Here is a tiny trained network, its code and every weight. The questions are about switching its units off for an input and a class, where a switched-off unit gives its printed mean instead of its output.

import numpy as np


def w(rows, s, z=0):
    codes = np.array(rows[::2]) - 128.0
    scale = np.full(codes.shape[1], s)
    scale[-1] = z or s
    return codes * scale


def f(y):
    return np.maximum(y, 0)


def log_softmax(a):
    a = a - a.max(-1, keepdims=True)
    return a - np.log(np.exp(a).sum(-1, keepdims=True))


def net(x, mask):
    res = np.array(x, float).reshape(1, 4) / 4 @ E
    y = f(res @ A[0][:, :-1].T + A[0][:, -1])
    res = res + np.where(mask, y, B[0][:, -1]) @ B[0][:, :-1]
    return log_softmax(res[-1] @ U[:, :-1].T + U[:, -1])


A, B = {}, {}
E = w([
[81,104,131,44,92,98,181,110,39,173,84,143],'x0',
[217,247,69,131,122,166,173,170,88,27,71,30],'x1',
[84,113,88,174,85,189,176,149,38,54,120,243],'x2',
[128,80,94,141,83,241,76,163,135,146,109,141],'x3',
],0.011)
A[0] = w([
[106,143,190,85,152,3,127,56,163,137,157,132,170],'N1',
[138,119,161,177,201,38,134,62,174,132,153,180,177],'N2',
[110,107,153,174,110,189,113,104,106,129,169,188,87],'N3',
[64,99,126,111,140,112,154,126,76,172,93,174,13],'N4',
[145,187,93,107,120,102,166,122,33,104,87,114,150],'N5',
[141,127,86,186,148,159,66,143,164,101,135,130,71],'N6',
[128,75,131,104,121,117,120,110,108,213,112,125,127],'N7',
[79,102,147,111,91,142,99,122,153,143,150,139,4],'N8',
[185,195,138,119,187,122,89,160,185,165,177,72,201],'N9',
[153,185,106,149,146,110,161,149,131,92,94,64,130],'N10',
],0.013,0.0044)
B[0] = w([
[26,41,165,49,120,61,67,78,119,113,181,68,251],'N1',
[106,137,112,95,174,99,90,135,243,76,100,150,226],'N2',
[56,193,131,111,110,103,108,148,146,82,133,154,211],'N3',
[170,185,142,119,112,100,148,79,78,148,99,26,206],'N4',
[152,134,150,59,206,91,173,129,69,88,154,189,247],'N5',
[134,106,166,247,101,144,102,83,193,170,178,162,194],'N6',
[185,172,115,150,153,130,104,107,159,207,87,128,197],'N7',
[117,193,117,152,170,121,136,170,195,125,104,125,172],'N8',
[153,192,156,174,109,74,144,122,196,146,120,49,235],'N9',
[145,193,73,116,100,169,139,165,156,91,47,161,231],'N10',
],0.013,0.018)
U = w([
[158,237,127,175,112,156,197,162,128,105,61,114,186],'0',
[201,100,112,130,147,158,95,98,81,222,94,128,102],'1',
[138,70,107,131,110,105,124,194,101,147,184,134,3],'2',
[91,78,145,131,133,211,149,140,104,135,185,87,3],'3',
[86,134,154,66,127,93,195,122,1,66,175,192,153],'4',
[119,164,127,52,157,87,114,163,162,75,85,135,248],'5',
[115,116,201,152,99,84,90,31,158,175,173,28,146],'6',
[92,143,114,200,93,213,75,186,160,94,163,197,98],'7',
],0.0099,0.0035)

Each question gives the input, the list of numbers given to net, and the class t.
The units are the neurons (one row each of A and B). Each row of codes is followed by its name. A weight is (code - 128) times the scale printed after its matrix; where a second scale follows, it is the last column's (A, B and U).
mask holds one flag per neuron, in row order. A switched-off neuron (its flag False) gives its mean, the last column of its row in B, instead of its output. The means were averaged over made-up inputs and are rounded, as every weight is.
A unit's drop is (log p(t) with every unit on - log p(t) with that unit switched off) / (log p(t) with every unit on - log p(t) with every unit switched off).
The circuit of an input: a set's keep is (log p(t) with only the set's units on - log p(t) with every unit switched off) / (log p(t) with every unit on - log p(t) with every unit switched off). Starting from all 10 units, units are removed one at a time, each time the one whose removal leaves the highest keep (on an exact tie, the one counted first), for as long as the keep stays at least 0.8.
units of the circuit, in order: the units of the circuit, biggest drop first
unit that matters most: the unit with the biggest drop
top k neurons: the k neurons with the biggest drops, biggest first
drop of u: that unit's drop, to one decimal
input [-7,1,0,4], class 6: top 3 neurons : N9; N6; N10
input [4,0,-3,4], class 1: units of the circuit, in order : N1; N9; N10; N2
input [-1,5,4,-3], class 4: top 2 neurons : N5; N9
input [0,3,8,-8], class 4: unit that matters most : N5
input [3,-7,0,6], class 0: top 2 neurons : N1; N8
input [-8,4,-1,6], class 0: top 4 neurons : N1; N9; N10; N2
input [4,4,-8,0], class 6: top 4 neurons : N9; N2; N1; N3
input [8,3,-8,-3], class 6: top 2 neurons : N1; N9
input [-7,1,7,-7], class 7: top 2 neurons : N1; N4
input [-6,-1,6,-6], class 7: units of the circuit, in order : N5; N4; N9
input [-1,-3,5,2], class 7: units of the circuit, in order : N5; N9
input [4,-3,5,8], class 0: top 2 neurons : N1; N4
input [-3,8,5,-8], class 0: top 3 neurons : N10; N1; N2
input [-3,3,-5,1], class 0: units of the circuit, in order : N1
input [-6,1,-2,7], class 6: top 2 neurons : N9; N10
input [3,-6,4,-2], class 6: top 3 neurons : N4; N10; N5
input [1,3,-6,-5], class 6: top 3 neurons : N1; N9; N3
input [1,-5,1,-8], class 6: drop of N1 : 3.0
input [0,-3,2,7], class 7: drop of N9 : 0.2
input [2,-3,7,-1], class 4: units of the circuit, in order : N2
input [8,5,8,5], class 4: drop of N4 : 0.0
